Here is a tiny trained network, its code and every weight. The questions are about switching its units off for an input and a target symbol, where a switched-off unit gives its printed mean instead of its output.

import numpy as np


def w(rows, s, z=0):
    codes = np.array(rows[::2]) - 128.0
    scale = np.full(codes.shape[1], s)
    scale[-1] = z or s
    return codes * scale


def norm(h):
    return h / np.sqrt((h * h).mean(-1, keepdims=True) + 1e-5)


def f(y):
    return y / 2 * (1 + np.tanh(0.7978845608 * (y + 0.044715 * y**3)))


def softmax(a):
    e = np.exp(a - a.max(-1, keepdims=True))
    return e / e.sum(-1, keepdims=True)


def log_softmax(a):
    a = a - a.max(-1, keepdims=True)
    return a - np.log(np.exp(a).sum(-1, keepdims=True))


def net(x, mask):
    ids = ['ΓΠΩαβδεζηθλμξστφ'.index(c) for c in x.split()]
    T = len(ids)
    res = E[ids] + P[:T]
    u = 0
    for l in range(3):
        q, k, v = (norm(res) @ M[l].T for M in (Q, K, V))
        z = softmax(np.where(np.tri(T) > 0, q @ k.T / 2**0.5, -1e9)) @ v
        res = res + np.where(mask[u], z, O[l][:, -1]) @ O[l][:, :-1]
        u += 1
        y = f(norm(res) @ A[l][:, :-1].T + A[l][:, -1])
        res = res + np.where(mask[u : u + 8], y, B[l][:, -1]) @ B[l][:, :-1]
        u += 8
    return log_softmax(norm(res)[-1] @ U[:, :-1].T + U[:, -1])


Q, K, V, O, A, B = {}, {}, {}, {}, {}, {}
E = w([
[180,142,110],'Γ',
[137,138,91],'Π',
[123,96,74],'Ω',
[120,135,147],'α',
[116,104,131],'β',
[138,95,101],'δ',
[104,164,171],'ε',
[114,121,121],'ζ',
[112,130,143],'η',
[102,139,179],'θ',
[159,155,134],'λ',
[110,107,133],'μ',
[126,32,114],'ξ',
[128,180,121],'σ',
[132,157,130],'τ',
[158,160,1],'φ',
],0.025)
P = w([
[188,162,137],'0',
[55,121,4],'1',
[75,101,1],'2',
[76,150,90],'3',
[83,150,93],'4',
[72,188,165],'5',
[105,113,72],'6',
[108,169,132],'7',
],0.009)
Q[0] = w([
[201,53,226],'L0H0',
[184,44,254],'L0H0',
],0.0094)
K[0] = w([
[94,77,130],'L0H0',
[57,8,102],'L0H0',
],0.011)
V[0] = w([
[151,2,227],'L0H0',
[116,94,248],'L0H0',
],0.005)
O[0] = w([
[254,25,18,3],'L0H0',
[245,101,157,23],'L0H0',
],0.0039,0.0048)
A[0] = w([
[191,214,91,94],'L0N0',
[154,4,171,5],'L0N1',
[182,100,56,118],'L0N2',
[235,119,169,86],'L0N3',
[54,81,199,93],'L0N4',
[104,128,111,161],'L0N5',
[97,88,106,170],'L0N6',
[130,120,124,78],'L0N7',
],0.012,0.0031)
B[0] = w([
[39,160,76,221],'L0N0',
[108,1,40,199],'L0N1',
[78,215,205,207],'L0N2',
[183,172,242,121],'L0N3',
[136,189,13,187],'L0N4',
[118,178,153,227],'L0N5',
[128,196,172,253],'L0N6',
[134,116,133,106],'L0N7',
],0.0097,0.0031)
Q[1] = w([
[250,75,141],'L1H0',
[89,186,128],'L1H0',
],0.018)
K[1] = w([
[2,227,89],'L1H0',
[175,90,179],'L1H0',
],0.014)
V[1] = w([
[40,255,170],'L1H0',
[84,45,12],'L1H0',
],0.01)
O[1] = w([
[150,151,232,195],'L1H0',
[8,64,90,253],'L1H0',
],0.013,0.0043)
A[1] = w([
[141,172,11,130],'L1N0',
[131,68,126,11],'L1N1',
[146,19,179,213],'L1N2',
[149,133,101,117],'L1N3',
[155,189,99,119],'L1N4',
[163,93,112,62],'L1N5',
[149,126,96,14],'L1N6',
[164,94,104,52],'L1N7',
],0.012,0.0012)
B[1] = w([
[199,47,183,255],'L1N0',
[89,84,76,135],'L1N1',
[18,112,5,163],'L1N2',
[119,119,161,119],'L1N3',
[187,164,172,172],'L1N4',
[56,156,130,104],'L1N5',
[92,94,164,109],'L1N6',
[32,147,144,106],'L1N7',
],0.012,0.0036)
Q[2] = w([
[79,175,248],'L2H0',
[92,154,28],'L2H0',
],0.012)
K[2] = w([
[254,63,52],'L2H0',
[201,237,246],'L2H0',
],0.0081)
V[2] = w([
[252,29,114],'L2H0',
[93,9,201],'L2H0',
],0.016)
O[2] = w([
[250,91,92,2],'L2H0',
[89,45,96,69],'L2H0',
],0.017,0.011)
A[2] = w([
[121,190,209,175],'L2N0',
[113,155,114,129],'L2N1',
[21,129,109,183],'L2N2',
[180,185,210,28],'L2N3',
[139,143,112,84],'L2N4',
[202,115,102,254],'L2N5',
[154,8,209,229],'L2N6',
[174,137,27,146],'L2N7',
],0.016,0.0043)
B[2] = w([
[167,120,72,194],'L2N0',
[132,108,130,142],'L2N1',
[208,103,142,252],'L2N2',
[90,2,136,166],'L2N3',
[119,134,127,122],'L2N4',
[91,245,76,148],'L2N5',
[77,187,52,131],'L2N6',
[117,190,75,143],'L2N7',
],0.023,0.015)
U = w([
[167,119,125,30],'Γ',
[34,138,182,128],'Π',
[147,51,152,127],'Ω',
[159,138,121,89],'α',
[140,182,67,111],'β',
[175,121,122,93],'δ',
[169,126,113,50],'ε',
[129,118,134,253],'ζ',
[171,133,115,94],'η',
[155,136,109,82],'θ',
[155,139,119,173],'λ',
[129,186,63,121],'μ',
[70,74,9,185],'ξ',
[130,101,174,98],'σ',
[140,84,158,100],'τ',
[97,169,149,122],'φ',
],0.014,0.0059)

Each question gives the input, a string of symbols that net reads in full, and the target symbol t.
The units are the heads (2 rows each of Q, K, V and O) and the neurons (one row each of A and B). Each row of codes is followed by its name. A weight is (code - 128) times the scale printed after its matrix; where a second scale follows, it is the last column's (O, A, B and U).
mask holds one flag per unit, layer by layer, with each layer's heads first. A switched-off unit (its flag False) gives its mean, the last column of its rows in O or B, instead of its output. The means were averaged over made-up inputs and are rounded, as every weight is.
A unit's drop is (log p(t) with every unit on - log p(t) with that unit switched off) / (log p(t) with every unit on - log p(t) with every unit switched off).
The circuit of an input: a set's keep is (log p(t) with only the set's units on - log p(t) with every unit switched off) / (log p(t) with every unit on - log p(t) with every unit switched off). Starting from the 12 units with the biggest drops (on a tie, the unit counted first), units are removed one at a time, each time the one whose removal leaves the highest keep (on an exact tie, the one counted first), for as long as the keep stays at least 0.8.
circuit, biggest first: the units of the circuit, biggest drop first
most important unit: the unit with the biggest drop
k most important neurons: the k neurons with the biggest drops, biggest first
top k neurons in layer l: the k neurons of layer l with the biggest drops, biggest first
drop when u is switched off: that unit's drop, to one decimal
input ξ ξ ξ Π ε, target ξ: most important unit	L1H0
input Π μ Π Ω Π φ ξ, target Π: circuit, biggest first	(L2H0, L1N0, L1H0)
input Ω μ τ Π Π Π Γ δ, target Ω: 2 most important neurons	(L2N3, L0N1)
input ξ ξ θ β η σ, target ξ: 2 most important neurons	(L0N1, L0N6)
input Π ξ Π Ω ξ ξ τ, target Π: top 2 neurons in layer 0	(L0N0, L0N1)
input Π ξ φ, target Π: circuit, biggest first	(L2H0, L0N0, L1H0, L2N0)
input Ω μ Π τ Ω, target Ω: top 2 neurons in layer 2	(L2N3, L2N0)
input Π σ Ω ζ δ, target Π: 2 most important neurons	(L0N0, L1N0)
input Π Γ α, target Π: top 2 neurons in layer 0	(L0N0, L0N6)
input Π Γ λ Π ζ Π ξ Π, target Π: 2 most important neurons	(L1N0, L2N0)
input ξ Π ξ λ λ ξ, target ξ: top 2 neurons in layer 2	(L2N6, L2N3)
input ξ Π σ ξ φ τ τ, target ξ: top 3 neurons in layer 0	(L0N1, L0N6, L0N2)
input Π β τ, target Π: 2 most important neurons	(L0N0, L0N2)
input Π ξ β, target Π: circuit, biggest first	(L2H0)
input Π Ω Π ξ, target Π: top 2 neurons in layer 0	(L0N0, L0N1)
input Π η σ Ω, target Π: top 2 neurons in layer 0	(L0N0, L0N2)
input Ω ξ Π ξ Π ξ θ, target ξ: drop when L1H0 is switched off	0.6
input ξ Π ε, target ξ: drop when L1H0 is switched off	2.5
input Π σ ξ ξ Γ, target Π: drop when L0N6 is switched off	0.0
input ξ ε Π Π λ, target ξ: circuit, biggest first	(L1H0)
input Ω β τ Ω, target Ω: top 3 neurons in layer 2	(L2N3, L2N0, L2N2)
